Every row comes from one small tree of marks. The marks that hang from a mark follow it in brackets, in alphabetical order. Every link used is in the known rows. Which tree was each row made from?
Each row is shifted at random along 3 fixed directions that mean nothing.
Known rows:
buteko[gukatif[dituvu[rume] getaku[fifip[gufis[tuvaz]] logupi]]]: [ 125  119   58    3  104 -148  106   33  -71  -98 -149   13   -9    0
 -129   43  -93   50  234  -41  -59  -71  -29  -62 -124 -167  234  133
  124   46  -87 -178 -103  223  203 -210  -70 -100  -12  -61 -137  -11
 -163 -138   53  137   48]
rume[fifip[getaku gufis tuvaz[kefuvu]]]: [  76 -134   23 -291   15   13 -363  -65  315  -77  -52   94  -40 -176
  167  200   10  149 -165  -19  -66   57 -134 -169 -318  -40  333  126
  239 -116  -15    1 -113  -28 -127  -53   30  -71   32    9   89 -211
  -80 -137  -99  235   74]
dituvu[gukatif[buteko] rume[fifip[getaku[logupi]]]]: [ -10  181  127 -287  -80  203 -246  -34  236  -34  137  144 -171   44
  328  245 -289   55 -168   85  -16  -55 -163   98 -406 -225  160 -182
  148  210 -214  218  305  -56  208    8   11  237  149   27   40 -110
 -192  -76  -51  137 -137]
kefuvu[getaku tuvaz[fifip[gufis] rume tosen]]: [-449   11 -193 -113 -438   71 -186  111  149  130  213 -133 -151   43
  171   52   57   11 -486   48 -140   96  -46  -26   40  464 -297 -411
   -4  235   95  282  -23 -240 -159  534  -60   76  -91  144   99  139
  110  250  -99  -65    3]
fifip[tuvaz[kefuvu[getaku[logupi]] rume]]: [-311 -216 -384  292   61 -222  -90 -139    7 -135 -248  -42  181 -186
 -109 -359  276   22 -104 -342 -134   45  321 -453   30  370   74  157
  205  -48  -89 -138 -427  -12 -234  211   68 -337 -198  110 -217 -135
  168  118   95  366  233]
kefuvu[getaku[fifip[tuvaz] logupi]]: [ -34   39  -49   14 -175  -94  -19  -26 -131   14  -76  -95  -19   63
 -256 -209   83 -126 -118   36 -120   76   23   47  161  185  -39  -26
 -117   24   86  -94 -127 -145  -68  232   14 -105  -59  -15  -94  170
  132  113   -8 -151   -8]
gukatif[buteko getaku[fifip[tuvaz] logupi]]: [-118  -12 -279  379  -51 -386  132 -148 -283 -118 -336 -114  171   95
 -325 -286  123   12   32 -264 -121   64  325 -323   71  273  229  313
  151   23  -18 -184 -419  -25   83   79  198 -397  -99  -30 -394   44
  115   54  197  171  118]
kefuvu[getaku[fifip[tuvaz[tosen[tesor[gukatif]]]] logupi]]: [  31  -30   11 -279  -21  144 -271  125   73  -49   77   54  -14  -51
   71  136  -29  -40   -6  262   40  -76 -181   72 -210 -217   78  -90
   57   67  -24 -118    4  -30    1   30 -122  139  -53  -54  243   -4
 -196  -33  -30   40  -40]
vimav[gufis tesor[buteko] tosen]: [ 100 -517   79  145  611  190  156   78  184   27   69  -20  171 -262
   37  114 -150   63  489  252  244 -246 -151 -314  -23 -419   52  267
 -125 -539  158 -367  -41  246  -88 -536 -340  127  -28 -122   43 -186
 -394 -338 -224  159  -14]
rume[getaku[fifip[gufis[tosen[tesor]] tuvaz[kefuvu]] logupi]]: [-146 -130 -211  100   52 -170 -199 -203 -103 -294 -323   75  259  -98
 -232 -329  277  -39 -124 -298  -76   20  201 -347   27  126  276  216
  192   39 -162 -191 -415  -43 -148  117  159 -270 -100   65 -137 -243
  188  171   79  336   69]
fifip[getaku gufis[tosen[tesor[vimav]]]]: [   9 -169  -62  204   40 -192 -108 -305 -114  -87  -69  -82  104  -95
 -116 -211  100   92   37 -325 -171   52  153 -317  147   97  170  165
  130  -99  120 -141 -415   71 -218  -30  304 -261   74   -5  -80  -62
  192   46   62  118   94]
gukatif[buteko dituvu getaku]: [  96  144   20  417 -256 -307  611    1 -217  293  -94 -311 -116  312
 -246   23  -34   65  135 -160  -58  209  208   38  323  232 -183  228
 -158 -118  296    4  -32   10  197 -130  179 -278   97  -99 -360  473
  135 -148  214 -366  -28]
dituvu[rume[fifip[gufis tuvaz] getaku[logupi]]]: [  76   51  242   64 -199 -149  222  -76  -85   57 -127 -119 -117  237
 -303 -214  209 -106  -79 -153   -2  217  -22  129  534  281 -214   81
 -253 -188   72  133   52 -221  -22   18  191 -305  101   24 -242  144
  314  131  -11 -502  -72]
getaku[fifip[gufis[kefuvu tosen[tesor[gukatif]] tuvaz]] logupi]: [ -75  351 -135 -102 -253   -4 -131  -52 -330  -59   98    5 -105  279
 -120 -142   71 -194 -284   36 -146   62  -47  307  133  163  -20 -245
 -185  462   88  224    3  -87   77  519  199  155  -87    4  188   94
  337  275   42 -199   -9]
tosen[tesor[buteko logupi]]: [ 215  -40  133   94  155    8  267   -6 -157  235  241 -102  -27  230
   17 -172   81 -206  275   43   76  120  -15  229  449  -80 -311   -9
 -309 -221  348  -48  145   -7  -21 -205   20 -130  139 -152   83  258
  152  -70  168 -569  -27]
vimav[gufis tesor[buteko logupi] tosen[kefuvu[getaku tuvaz]]]: [-584 -462 -545  275  147   84 -197 -370  -50  -77  318 -258   49  -67
  129 -551 -172   15 -345 -156 -366 -121  235 -541  -58  110  231 -167
  -64   -3  156   50 -561  -69 -347  622   88  106  -78  171  -58 -313
  175  158 -132  730   60]
fifip[getaku[logupi] gufis[kefuvu tosen[tesor]]]: [ 297   39  232 -176  -31   77 -276   59   50  -33  -13  106 -104  -84
  129  343 -114   54    3  171   74  -21 -227  234 -184 -223  173  -63
   53   52   58  -16   40  118  -75 -189   43  205   76 -100  330  -18
  -44 -124  -79   16  -71]
gufis[kefuvu tuvaz[rume[fifip[getaku[logupi]]] tosen[tesor]]]: [-224  181 -120  161 -121  -67   49    9 -155  -67  -37  -22   88  111
  -30  -83  317  -40 -120 -258   44   59  125   56  270  417 -239 -103
  -42  231  115  207  -17 -106  -81  307  149   -1 -171   47   14   27
  287  180  -35 -187  130]
gufis[kefuvu tosen[tesor[buteko vimav]] tuvaz]: [  18  169  -95    3  125  227 -422    0  -88  -82  233  104   97 -135
  358  224 -188   52   11 -183   39 -164  -71  204 -507 -270  103 -244
   56  330   20  126   94  132 -236  136  114  562   -4  -61  333 -246
 -164 -142   23  207  131]
kefuvu[getaku[fifip[gufis tuvaz[rume]] logupi]]: [ 104    4   38 -640 -166  337 -603  256  354   32  151  186 -232 -130
  354  453 -281   44 -365  518    1  -99 -408  182 -672 -254  253 -301
  191  236 -124   96  128  -79   36   76 -225  450  -35  -38  417  -94
 -365  -70 -137  248 -132]
tosen[kefuvu[getaku tuvaz[fifip]]]: [ 134  -47   63  -85   81  149 -155  230  302   61   39   43  100 -300
  297  423 -192  134   93  267  191  -80 -111  170 -438 -379  124  -63
  136 -101   17 -235  195  113 -194 -271 -322  254   64 -142  211   10
 -358 -201  -85  256    8]
dituvu[getaku gukatif rume[fifip[tuvaz]]]: [ -21   60  185  105  -24   24   91 -194    6  -40    7   23  -55   -4
  -72  -90  -36   29   48 -204  -20  -18   21    2  166  -30 -118   -7
  -54  -24 -228  142  131  -62   70    1  149 -144  162  186 -254 -120
   39   95  -32  -67    5]
gukatif[getaku[fifip logupi]]: [ -55   64 -241 -273 -159   41 -279  -29   24  -55   22  148   34  -11
  145  -31 -177   -7 -359  137 -142  -33    7  -41 -441  -21  302 -103
  150  322 -155   82 -116  -38  124  270    7  159  -77   -5   59  -60
  -71   29   17  378  -53]
buteko[gukatif[dituvu getaku[fifip[tuvaz[kefuvu]] logupi]]]: [ -74   91 -172  186  -76 -356  336 -131 -253  -53 -202 -163   11  180
 -345 -337  156  -83   26 -238 -247  126  237 -173  260  275   70  167
   -5   59   88 -144 -276   68  120  138   87 -367 -108   37 -313  145
  224   28  107  -12   69]
buteko[gukatif[dituvu[getaku rume]]]: [-218   97 -213  304 -182 -326  290 -425 -233  -26   17 -137    6  159
 -228 -644   99  -62 -149 -496 -460  110  354 -235  370  327  -79  -11
  -53  200   32   63 -247   29   22  427  286 -345   21  171 -425   83
  435  226   81   81   49]
gukatif[buteko dituvu getaku[fifip[gufis[tuvaz]]]]: [ 277  322  244  204 -307 -162  623  256 -222  395  -55 -300 -313  439
 -291  386  -75   41  179  168   93  198 -102  369  360  158 -253  126
 -278 -105  371  103  192  -66  354 -267   81 -115  116 -158 -187  574
   30 -151  150 -712 -105]
rume[getaku[fifip[gufis[kefuvu tosen tuvaz]] logupi]]: [  16  156   26  -40 -125  -46  -65    6 -206  -91 -131   45   63   83
 -256 -113  129  -88 -129  -62  -16   70   12  173  135  145    8  -10
 -114  121  -29   84   -5 -103  -46  211   82   73  -56    0   26   24
  192  144  -44 -167  -13]
tosen[kefuvu[getaku[fifip[gufis] logupi] tuvaz[rume]] tesor]: [ -82   36 -144   33 -186   71 -115   48   21   27   11  -88  -34   55
  139   24   18  -35 -292  115   17   21    5   72  -45  -20   49 -214
   87  210   99  -93  -91 -103 -135   92   -4   46    1  -66   78   61
  103  196   66  190 -132]
dituvu[gukatif rume[fifip[tuvaz] getaku[logupi]]]: [-105  101   81 -254 -157  125 -220 -137  149 -111   46   80  -92   43
  123  -49  -81  -30 -303 -112  -74   20  -91   35 -130  -38   68 -159
   -2  190 -276  247  145 -161   33  222  127   92   96  156  -82 -186
   12   76  -74   83  -85]
dituvu[getaku[logupi] gukatif rume]: [ 104   88  184 -174   21  235  -83    2  115    6  130  191 -132  -76
  206  124 -287    4   12  229   73 -165 -129  212 -201 -331  -39 -193
  -28  138 -366  155  294   43  209  -99  -71  212  135  111   80 -109
 -171   20  -39  109 -170]
getaku[fifip[tuvaz[tosen]] logupi]: [   5   32  -58  219  -19 -288  380  -19 -283  -44 -264 -119  125  131
 -514 -319  399 -227  164  -15   43  104  161   11  614  355 -229  222
 -206 -154  125 -218 -106  -79   66    1   65 -408 -154  -15 -185  274
  302  213   57 -497   25]
fifip[getaku tuvaz[rume]]: [ -85 -102 -201 -222 -225    0 -330 -112  260  107   91  -21 -150  -65
  246   30   23   73 -477  -42 -234   90  -64 -138 -120  297   62 -196
  112  204   31  275 -194 -190 -148  343  246   67  -60  150   30  -45
   73   88 -113  159   97]
gukatif[dituvu[getaku rume[fifip]]]: [ -11   62   22   47  -24   27   37 -172  117  -14   18   83   18  -75
   35  -48 -109   95   -8 -191  -51  -51   96 -108 -180 -133   59   75
  114   21 -164   37   43   71  122  -36   63  -41  115   51 -155  -60
  -50  -38   56  242    2]
dituvu[gukatif[buteko] rume[getaku[fifip[tuvaz[kefuvu]] logupi]]]: [ -94  127   57  215   11  -75  195  -29 -105  -77 -199   -6   -3  123
 -198  -98   86  -53   94 -133   71   31   91    0  193   77  -61   84
  -31  -51 -206   19  109  -97  149  -82   70 -193   46   84 -271    0
   91   88  100 -101  -51]
tesor[buteko gukatif[dituvu] vimav[gufis[tosen]]]: [ -90  -75 -150  283  235  -89  242 -196 -408   59  357 -290    1  230
 -204 -390   -6  -47  324 -235 -153   52  233 -155  262  -28 -159  135
 -195 -290  233   55  -96  160    7  123  157  -57   32  -51   62   76
  151  -46  279 -208  146]
buteko[gukatif[dituvu[rume] getaku[fifip[tuvaz]]]]: [ 115  133   47 -146  -88  -49   49    9   73   35   16  -11 -136   48
   52  133 -174   49  -24   -4 -156   -3 -120   29 -203 -116  153  -54
   82  145  -18    1   31   97  165  -48   17   44   39   19 -107   37
 -161 -139  -21   97   -3]
dituvu[getaku gukatif rume]: [ -66   39   28   50   -2  110  -61 -200   59  -38  113  142  -16 -123
  141  -95 -202   72  -43  -97  -86 -120   45  -29 -118 -169  -14 -127
   37  132 -342  159  110   39   84   69   92   38  144  191 -125 -169
  -21   99   -2  263  -39]
kefuvu[getaku tuvaz[rume tosen[tesor[buteko logupi]]]]: [-205 -257  -88  -10  181  210 -330  164  202  -23  150  -13   94 -260
  297  125  -47   72  126   -1  126 -138  -49 -184 -274 -170  -58 -142
  208 -104  -52 -152  -57   32 -258 -105 -226  152  -29  -28  194 -127
 -336  -89   10  196   76]
tuvaz[rume[fifip getaku[logupi]] tosen]: [-207 -152 -107 -301   39  128 -192   86  247 -159  -40  216  209 -118
  156   -1  201   26 -185  -35  116  -18   82 -223 -196  110  -19   22
  288   33 -207   84   84  -65   21   41 -137   87 -160   42  145 -179
 -106   76  -92  130  -28]
tuvaz[getaku tosen[tesor[logupi]]]: [   8 -184  -14   17  188  -19  213   93   -2   57   67   67  169  -75
   97  -29  203  -38  250   73  134  -57   78  -58  224   60 -261   75
  -41 -183  138 -119   -6   44  -37 -187 -155 -118  -72  -33  124   58
   15  -19   48 -165    8]
vimav[gufis tesor[gukatif[dituvu[getaku]]]]: [-206 -103 -222  -23  -68   88   89 -195  -16  176  323 -163 -158  154
   94 -262 -205    3 -222   88 -237   -5   -6 -200   93   26  -22 -109
 -267  136  141  213 -160  -37   39  441  125  109   -6  105  -15  -31
  140   39  -80  196  -27]

Which tree is each row?
[-266  -10 -244 -132  -14  -39   60  132   74   51    8  178  127   29
   95 -102  260 -107 -203  104   53    2  145 -119   69  459 -263 -128
   74  179  -13  165    9  -89  115  257 -257  -50 -257   36   71   28
   88  185   23   49  106] : tuvaz[fifip getaku[logupi] rume]
[  98   24   -1  -11    6 -232  198   27  -83  -35 -174  -83  -52   91
 -223  -25   55    4  130  -38 -104   50   32 -135   76   56  134  167
  112   -1   38 -171 -170  154  181 -145  -32 -234  -70  -30 -150   92
  -46  -76   58  -17   52] : buteko[gukatif[dituvu getaku[fifip[gufis tuvaz[rume]] logupi]]]
[  52 -143 -129   12  123   78 -194 -105   97  -31  132   46  142 -155
  327  -52 -113   57  -15   12  -41  -45  114  -42 -302 -340  270  -37
  190   30   76 -199 -126  106 -195  -75  -12   62  101  -93  167 -101
  -43  -61   95  459    9] : tosen[kefuvu[getaku] tesor[logupi]]
[  66  283  317 -213 -355  226   64   -6   75  209  296   19 -426  311
  202  254 -301   29 -262  175  -53   62 -224  394   16  -55 -215 -320
 -150  205  -81  508  491 -199  300  108  116  185  274  125   -2   85
   43   95  -52 -331 -284] : dituvu[getaku gukatif[buteko] rume[fifip[gufis]]]
[ 136  -53  135 -199  162  129 -203   65  320  -44  -21  209   57 -240
  243  241  -93   90   73   28  131 -109 -172  -13 -370 -236  115   45
  151 -102 -154  -42  174   44  -36 -247 -132  112   49  -39   21 -205
 -301 -178  -79  174   50] : dituvu[rume[fifip[tuvaz[getaku]]]]
[  -9 -168  -83 -237  108   10 -295   53  152 -231 -217  197  172 -215
  -25   47  140   47  -62   82   75  -58  -23 -192 -275  -85  295  184
  243  -86 -247 -147 -147   -3  -37  -99  -99  -53 -113   28  125 -243
 -102    5  -26  317  -12] : rume[getaku[fifip[gufis tuvaz[kefuvu tosen]] logupi]]
[ -27 -158  -52  165  -64 -229  189   25  -28   63 -236 -127  -54   69
 -243 -150  356  -20  -61 -111    5  208  104 -126  455  435 -157  189
  -66 -241   82   24 -198 -104 -118  -33  102 -410  -91   72 -132   81
  310  125   66 -244   69] : fifip[gufis tuvaz[kefuvu rume[getaku[logupi]]]]
[ 150  195  308  -47   95  199  -59   57  -75 -139  -32  239  -84  -74
  -69  218 -199    4  203  188  180 -191 -158  279 -133 -348   16  -93
   21   59 -388   61  323  123  253 -229  -85  166  117   80  109 -137
 -149   65  -25   31 -108] : dituvu[getaku[fifip[gufis[kefuvu tosen]] logupi] gukatif rume]
[-119  134  -34  101 -358 -259   76 -320 -208   14   20 -134  -71  253
 -267 -389  208  -41 -347 -354 -317  301  161  -18  431  510  -57   17
 -144   25  260  235 -133 -187 -118  482  329 -311   53   53 -196  163
  587  205  -23 -260   48] : rume[fifip[getaku gufis[kefuvu]]]
[  60  -24    9  251 -102  -57  266   -7 -134  110   39 -188   -9   41
  -61  -80  -53  -36  -85   48  -91   82   91  131  251   95 -146  -44
 -216  -71  258   -7   25   10 -150   92   57  107   23  -17  -39  161
  203   99  -62 -130  -81] : vimav[gufis[tosen[kefuvu[getaku]]]]
[ -68  260    2 -289  -98  293 -431  188   92  -85   70  204    8  -78
  287  333  -86   24 -302  -64   89  -59 -136  321 -461    5    8 -330
   78  462 -139  376  295  -58 -115  327   -9  684 -115   31  322 -207
 -161  -11 -202   61   81] : gufis[kefuvu tosen tuvaz[rume[fifip getaku[logupi]]]]
[ -85    4 -234  -77   48   90  -62   81  -52   37  205   30   73    8
  296   64   65   -1 -113   91   46 -122   53   85 -123   54 -110 -172
   -4  186   87  152  -48  -54  -70  162   -1  219 -141  -23  269  -76
   50   78   86   91  -31] : gufis[tuvaz[getaku[logupi] tosen[kefuvu tesor[buteko vimav]]]]
[-195   91 -145  372 -141 -253  275  -19 -306   -7  -94 -143  113   39
 -264 -303  253 -100   22 -213  -34   83  244   76  431  442 -332    1
 -249  -32  136  -17  -51  -38 -209  298   14 -163 -138   37 -125  201
  378  156   20 -247   71] : gufis[kefuvu[tuvaz[getaku[logupi] tosen]]]
[  99 -265   48  -51  329  149  125   75  112  166  156  -59  -23  -75
  128  -30 -208  -45  241  334   99  -77 -144  -77   54 -205   16   63
 -259 -261  193 -143   12   84  -48 -198 -209  130   20  -84   94  -33
 -169 -210 -162  -28  -14] : vimav[gufis tesor[logupi]]
[ 146  191  271 -220   16  232  -22  182  134   20   21  159 -113   66
  138  320 -225  -11   77  264  201  -78 -223  282 -224 -335    0 -107
    0   52 -251   87  459  -39  271 -273 -139  259  137  -27   52    3
 -274  -90  -20 -115 -213] : dituvu[gukatif[buteko] rume[getaku[fifip logupi]]]
